Below are the code and all the weights of a small trained network. Each question names an input and a target symbol and asks about switching units off, where a switched-off unit gives its printed mean instead of its output.

import numpy as np


def w(rows, s, z=0):
    codes = np.array(rows[::2]) - 128.0
    scale = np.full(codes.shape[1], s)
    scale[-1] = z or s
    return codes * scale


def norm(h):
    return h / np.sqrt((h * h).mean(-1, keepdims=True) + 1e-5)


def f(y):
    return np.maximum(y, 0)


def softmax(a):
    e = np.exp(a - a.max(-1, keepdims=True))
    return e / e.sum(-1, keepdims=True)


def log_softmax(a):
    a = a - a.max(-1, keepdims=True)
    return a - np.log(np.exp(a).sum(-1, keepdims=True))


def net(x, mask):
    ids = ['αγζθξτψ'.index(c) for c in x.split()]
    T = len(ids)
    res = E[ids] + P[:T]
    r = norm(res)
    for j in range(2):
        rows = slice(2 * j, 2 * j + 2)
        q, k, v = (r @ M[0][rows].T for M in (Q, K, V))
        z = softmax(np.where(np.tri(T) > 0, q @ k.T / 2**0.5, -1e9)) @ v
        o = O[0][rows]
        res = res + np.where(mask[j], z, o[:, -1]) @ o[:, :-1]
    y = f(norm(res) @ A[0][:, :-1].T + A[0][:, -1])
    res = res + np.where(mask[2:10], y, B[0][:, -1]) @ B[0][:, :-1]
    return log_softmax(norm(res)[-1] @ U[:, :-1].T + U[:, -1])


Q, K, V, O, A, B = {}, {}, {}, {}, {}, {}
E = w([
[142,153,154,29,91,176],'α',
[66,143,117,75,113,208],'γ',
[167,88,198,102,122,161],'ζ',
[124,96,114,67,128,170],'θ',
[166,78,65,79,185,205],'ξ',
[142,178,134,1,175,156],'τ',
[133,154,55,80,110,192],'ψ',
],0.014)
P = w([
[111,99,158,130,122,158],'0',
[171,100,149,121,118,250],'1',
[111,160,146,166,148,120],'2',
[165,86,125,102,118,175],'3',
[99,155,137,152,149,101],'4',
[172,94,117,103,119,142],'5',
[89,139,125,146,144,79],'6',
[175,95,105,109,114,115],'7',
[86,133,125,143,132,58],'8',
],0.02)
Q[0] = w([
[73,148,160,251,109,141],'H0',
[155,144,66,52,22,195],'H0',
[33,158,143,245,157,116],'H1',
[97,130,147,26,126,117],'H1',
],0.016)
K[0] = w([
[135,134,131,143,127,219],'H0',
[64,163,130,163,84,60],'H0',
[169,148,148,102,123,254],'H1',
[141,144,96,102,100,78],'H1',
],0.02)
V[0] = w([
[208,96,201,86,183,90],'H0',
[133,87,41,178,205,107],'H0',
[136,177,188,89,10,121],'H1',
[58,108,239,147,116,128],'H1',
],0.013)
O[0] = w([
[111,179,187,67,98,76,69],'H0',
[129,57,134,99,198,175,1],'H0',
[185,9,61,140,166,41,175],'H1',
[118,152,113,106,215,107,182],'H1',
],0.014,0.0088)
A[0] = w([
[81,115,99,79,124,151,38],'N0',
[109,124,165,109,138,204,52],'N1',
[79,126,122,149,129,116,45],'N2',
[97,79,80,133,166,89,87],'N3',
[93,119,243,194,168,69,118],'N4',
[103,144,150,96,93,128,208],'N5',
[4,128,112,179,141,99,2],'N6',
[38,118,111,164,95,120,110],'N7',
],0.02,0.0045)
B[0] = w([
[221,98,158,90,116,124,163],'N0',
[155,126,187,168,151,42,193],'N1',
[86,176,146,180,69,116,154],'N2',
[155,203,147,141,112,158,254],'N3',
[53,6,161,163,152,43,148],'N4',
[123,114,90,120,146,155,199],'N5',
[97,176,221,127,15,159,203],'N6',
[166,210,134,135,215,194,210],'N7',
],0.017,0.0091)
U = w([
[217,153,84,166,60,44,84],'α',
[119,198,189,152,74,176,153],'γ',
[115,1,144,194,40,139,254],'ζ',
[179,82,123,38,46,168,124],'θ',
[227,139,222,128,226,104,27],'ξ',
[78,164,100,55,220,115,160],'τ',
[154,135,40,168,242,184,147],'ψ',
],0.008,0.0051)

Each question gives the input, a string of symbols that net reads in full, and the target symbol t.
The units are the heads (2 rows each of Q, K, V and O) and the neurons (one row each of A and B). Each row of codes is followed by its name. A weight is (code - 128) times the scale printed after its matrix; where a second scale follows, it is the last column's (O, A, B and U).
mask holds one flag per unit, heads first, then neurons. A switched-off unit (its flag False) gives its mean, the last column of its rows in O or B, instead of its output. The means were averaged over made-up inputs and are rounded, as every weight is.
A unit's drop is (log p(t) with every unit on - log p(t) with that unit switched off) / (log p(t) with every unit on - log p(t) with every unit switched off).
The circuit of an input: a set's keep is (log p(t) with only the set's units on - log p(t) with every unit switched off) / (log p(t) with every unit on - log p(t) with every unit switched off). Starting from all 10 units, units are removed one at a time, each time the one whose removal leaves the highest keep (on an exact tie, the one counted first), for as long as the keep stays at least 0.8.
circuit, biggest first: the units of the circuit, biggest drop first
most important unit: the unit with the biggest drop
k most important neurons: the k neurons with the biggest drops, biggest first
drop when u is switched off: that unit's drop, to one decimal
input α ψ τ γ, target θ: circuit, biggest first	(H0, N7, N5, N3)
input τ ψ α γ γ τ θ, target τ: 3 most important neurons	(N7, N5, N6)
input α α ψ α, target ζ: 2 most important neurons	(N7, N3)
input ζ γ τ ξ, target θ: circuit, biggest first	(H0, N7, N3)
input ψ γ τ θ γ γ ξ, target ξ: circuit, biggest first	(H0, N1, H1)
input γ γ ψ, target ψ: circuit, biggest first	(H0)
input θ α α τ γ α α γ α, target α: circuit, biggest first	(H1, N7, N3)
input γ ψ ψ ψ ξ ζ ψ α, target ζ: circuit, biggest first	(H1, H0, N7)
input θ ξ θ, target ξ: 3 most important neurons	(N1, N6, N3)
input τ γ α, target α: circuit, biggest first	(H1, N7)
input γ θ γ γ θ α, target ξ: circuit, biggest first	(N1, H1, H0, N6)
input γ θ γ ψ, target ψ: circuit, biggest first	(H0, N6)
input γ ζ θ α γ τ θ, target τ: 4 most important neurons	(N6, N7, N5, N1)
input ψ τ α ψ θ ψ θ θ θ, target ψ: 4 most important neurons	(N7, N5, N6, N3)
input α α ξ ξ, target γ: most important unit	H1
input α τ α ψ α γ ζ α τ, target τ: 3 most important neurons	(N6, N5, N1)
input α α α γ ζ ξ, target τ: drop when N7 is switched off	0.0
input γ γ γ θ α ξ, target α: drop when N6 is switched off	-0.1
input γ ξ γ α ψ γ ζ α, target τ: drop when N5 is switched off	0.0
input γ ξ ξ γ τ ξ, target θ: drop when H0 is switched off	0.4
input ψ γ θ θ γ α, target ψ: most important neuron	(N6)
